Here is a tiny trained network, its code and every weight. The questions are about switching its units off for an input and a target symbol, where a switched-off unit gives its printed mean instead of its output.

import numpy as np


def w(rows, s, z=0):
    codes = np.array(rows[::2]) - 128.0
    scale = np.full(codes.shape[1], s)
    scale[-1] = z or s
    return codes * scale


def f(y):
    return np.maximum(y, 0)


def softmax(a):
    e = np.exp(a - a.max(-1, keepdims=True))
    return e / e.sum(-1, keepdims=True)


def log_softmax(a):
    a = a - a.max(-1, keepdims=True)
    return a - np.log(np.exp(a).sum(-1, keepdims=True))


def net(x, mask):
    ids = ['βδεημσ'.index(c) for c in x.split()]
    T = len(ids)
    res = E[ids] + P[:T]
    u = 0
    for l in range(3):
        q, k, v = (res @ M[l].T for M in (Q, K, V))
        z = softmax(np.where(np.tri(T) > 0, q @ k.T / 3**0.5, -1e9)) @ v
        res = res + np.where(mask[u], z, O[l][:, -1]) @ O[l][:, :-1]
        u += 1
        y = f(res @ A[l][:, :-1].T + A[l][:, -1])
        res = res + np.where(mask[u : u + 8], y, B[l][:, -1]) @ B[l][:, :-1]
        u += 8
    return log_softmax(res[-1] @ U[:, :-1].T + U[:, -1])


Q, K, V, O, A, B = {}, {}, {}, {}, {}, {}
E = w([
[106,127,118,141,139,15],'β',
[128,154,84,123,122,204],'δ',
[189,165,95,198,206,122],'ε',
[127,236,217,167,70,103],'η',
[74,57,198,97,78,116],'μ',
[117,1,85,115,179,141],'σ',
],0.009)
P = w([
[177,157,149,2,133,111],'0',
[156,119,140,111,87,110],'1',
[70,157,170,105,156,133],'2',
[88,119,114,169,70,125],'3',
[24,163,180,146,180,146],'4',
[48,126,99,182,81,137],'5',
],0.0057)
Q[0] = w([
[58,178,124,92,204,174],'0.h1',
[102,116,48,206,61,152],'0.h1',
[252,119,135,45,117,139],'0.h1',
],0.02)
K[0] = w([
[123,88,97,248,24,97],'0.h1',
[19,154,187,156,227,126],'0.h1',
[249,114,182,9,94,50],'0.h1',
],0.015)
V[0] = w([
[91,93,129,100,57,100],'0.h1',
[202,115,216,218,255,123],'0.h1',
[158,211,42,108,155,178],'0.h1',
],0.0068)
O[0] = w([
[158,110,63,107,64,114,130],'0.h1',
[206,117,250,137,186,132,2],'0.h1',
[2,165,118,150,177,155,199],'0.h1',
],0.0069,0.00059)
A[0] = w([
[99,130,155,88,120,156,117],'0.n1',
[161,109,108,179,125,123,17],'0.n2',
[123,162,125,139,162,157,101],'0.n3',
[132,134,117,153,139,128,92],'0.n4',
[152,153,111,96,111,249,158],'0.n5',
[130,86,108,121,105,95,78],'0.n6',
[154,98,103,171,126,211,252],'0.n7',
[168,120,78,162,197,122,131],'0.n8',
],0.011,0.0019)
B[0] = w([
[148,74,140,167,57,146,194],'0.n1',
[141,146,172,134,196,135,138],'0.n2',
[166,145,93,153,80,148,194],'0.n3',
[116,146,126,129,146,145,143],'0.n4',
[145,180,254,47,176,178,247],'0.n5',
[101,144,152,42,170,131,182],'0.n6',
[88,194,184,103,205,226,253],'0.n7',
[187,182,34,131,154,181,193],'0.n8',
],0.0083,0.003)
Q[1] = w([
[167,97,26,252,157,107],'1.h1',
[162,122,139,161,31,68],'1.h1',
[133,218,179,155,152,160],'1.h1',
],0.022)
K[1] = w([
[214,86,251,138,198,92],'1.h1',
[187,170,155,95,75,92],'1.h1',
[70,160,182,215,132,131],'1.h1',
],0.018)
V[1] = w([
[106,16,81,84,183,171],'1.h1',
[123,92,178,155,69,247],'1.h1',
[71,79,194,163,116,70],'1.h1',
],0.012)
O[1] = w([
[158,104,205,92,243,139,125],'1.h1',
[255,115,162,68,89,100,254],'1.h1',
[91,136,76,20,151,113,8],'1.h1',
],0.0092,0.0048)
A[1] = w([
[97,112,119,104,54,131,39],'1.n1',
[78,107,150,55,104,120,210],'1.n2',
[120,180,134,177,176,132,42],'1.n3',
[119,124,194,161,121,3,146],'1.n4',
[142,100,112,122,132,29,231],'1.n5',
[57,43,172,135,70,108,115],'1.n6',
[129,72,110,151,84,76,137],'1.n7',
[141,169,68,71,132,167,5],'1.n8',
],0.011,0.0012)
B[1] = w([
[96,133,216,115,136,36,237],'1.n1',
[133,39,150,211,109,135,252],'1.n2',
[173,112,39,138,129,75,247],'1.n3',
[16,87,73,64,82,152,206],'1.n4',
[79,134,82,190,128,219,183],'1.n5',
[254,29,90,104,115,120,251],'1.n6',
[79,145,161,95,225,209,200],'1.n7',
[131,76,91,77,50,98,190],'1.n8',
],0.0096,0.0041)
Q[2] = w([
[100,172,118,118,82,129],'2.h1',
[66,54,187,186,108,54],'2.h1',
[181,117,32,147,163,6],'2.h1',
],0.015)
K[2] = w([
[190,187,124,132,67,79],'2.h1',
[27,93,160,106,147,9],'2.h1',
[146,52,7,193,189,17],'2.h1',
],0.012)
V[2] = w([
[155,143,110,1,96,101],'2.h1',
[127,135,148,189,89,137],'2.h1',
[123,136,134,128,96,137],'2.h1',
],0.0087)
O[2] = w([
[189,98,3,249,144,89,121],'2.h1',
[117,102,133,65,164,106,253],'2.h1',
[121,109,103,105,151,98,168],'2.h1',
],0.0039,0.0021)
A[2] = w([
[133,191,125,245,149,166,102],'2.n1',
[112,130,165,113,254,115,54],'2.n2',
[184,196,132,177,70,202,220],'2.n3',
[75,95,162,12,107,130,127],'2.n4',
[147,168,114,46,114,180,110],'2.n5',
[102,84,84,117,126,61,3],'2.n6',
[27,103,52,107,163,160,91],'2.n7',
[63,143,110,99,25,130,89],'2.n8',
],0.0091,0.0022)
B[2] = w([
[177,81,51,124,143,73,181],'2.n1',
[145,239,154,235,128,193,187],'2.n2',
[111,203,103,1,110,86,254],'2.n3',
[174,86,102,177,135,92,218],'2.n4',
[101,54,172,169,114,168,183],'2.n5',
[142,144,140,96,147,203,184],'2.n6',
[6,112,95,91,179,190,177],'2.n7',
[72,193,192,208,125,75,192],'2.n8',
],0.0099,0.0085)
U = w([
[70,111,119,137,136,171,156],'β',
[135,150,226,35,46,183,94],'δ',
[187,144,44,173,142,76,135],'ε',
[109,143,187,208,53,66,80],'η',
[184,4,163,170,95,129,254],'μ',
[178,153,185,200,157,181,67],'σ',
],0.0036,0.0012)

Each question gives the input, a string of symbols that net reads in full, and the target symbol t.
The units are the heads (3 rows each of Q, K, V and O) and the neurons (one row each of A and B). Each row of codes is followed by its name. A weight is (code - 128) times the scale printed after its matrix; where a second scale follows, it is the last column's (O, A, B and U).
mask holds one flag per unit, layer by layer, with each layer's heads first. A switched-off unit (its flag False) gives its mean, the last column of its rows in O or B, instead of its output. The means were averaged over made-up inputs and are rounded, as every weight is.
A unit's drop is (log p(t) with every unit on - log p(t) with that unit switched off) / (log p(t) with every unit on - log p(t) with every unit switched off).
most important unit: the unit with the biggest drop
k most important neurons: the k neurons with the biggest drops, biggest first
k most important neurons of layer l: the k neurons of layer l with the biggest drops, biggest first
drop of u: that unit's drop, to one decimal
input ε μ ε σ ε η, target η: most important neuron of layer 2	2.n8
input β ε ε δ ε, target δ: 2 most important neurons	0.n8, 0.n7
input μ δ η ε, target ε: 2 most important neurons	2.n1, 1.n3
input ε δ ε δ, target ε: 2 most important neurons	0.n5, 2.n1
input μ ε σ δ ε, target σ: 2 most important neurons	2.n2, 0.n8
input μ δ ε β, target β: 2 most important neurons	2.n7, 1.n4
input η ε μ ε, target μ: 2 most important neurons	0.n8, 1.n8
input μ ε μ δ ε δ, target ε: 2 most important neurons	2.n1, 0.n5
input δ μ δ δ δ, target δ: 2 most important neurons of layer 2	2.n3, 2.n4
input ε ε η δ ε, target η: 2 most important neurons	0.n8, 2.n8
input η δ β ε δ ε, target δ: 2 most important neurons of layer 0	0.n8, 0.n3
input δ β μ σ, target σ: 2 most important neurons	0.n5, 2.n2
input ε η μ β ε, target η: 4 most important neurons	0.n8, 2.n8, 1.n3, 1.n8
input β β ε μ ε, target μ: most important unit	0.h1
input σ δ σ δ, target σ: 2 most important neurons of layer 2	2.n2, 2.n3
input ε ε μ σ, target σ: 2 most important neurons of layer 0	0.n6, 0.n7
input ε β ε, target β: 2 most important neurons	0.n8, 2.n7
input δ μ δ, target μ: 3 most important neurons of layer 2	2.n4, 2.n3, 2.n5
input δ ε β η β β, target β: 3 most important neurons of layer 1	1.n4, 1.n5, 1.n7
input δ μ μ, target μ: 2 most important neurons of layer 1	1.n2, 1.n6
input δ σ β δ, target σ: most important unit	0.h1
input δ δ μ ε δ, target μ: 2 most important neurons of layer 0	0.n5, 0.n1
input β μ β ε δ, target δ: drop of 0.n3	0.1
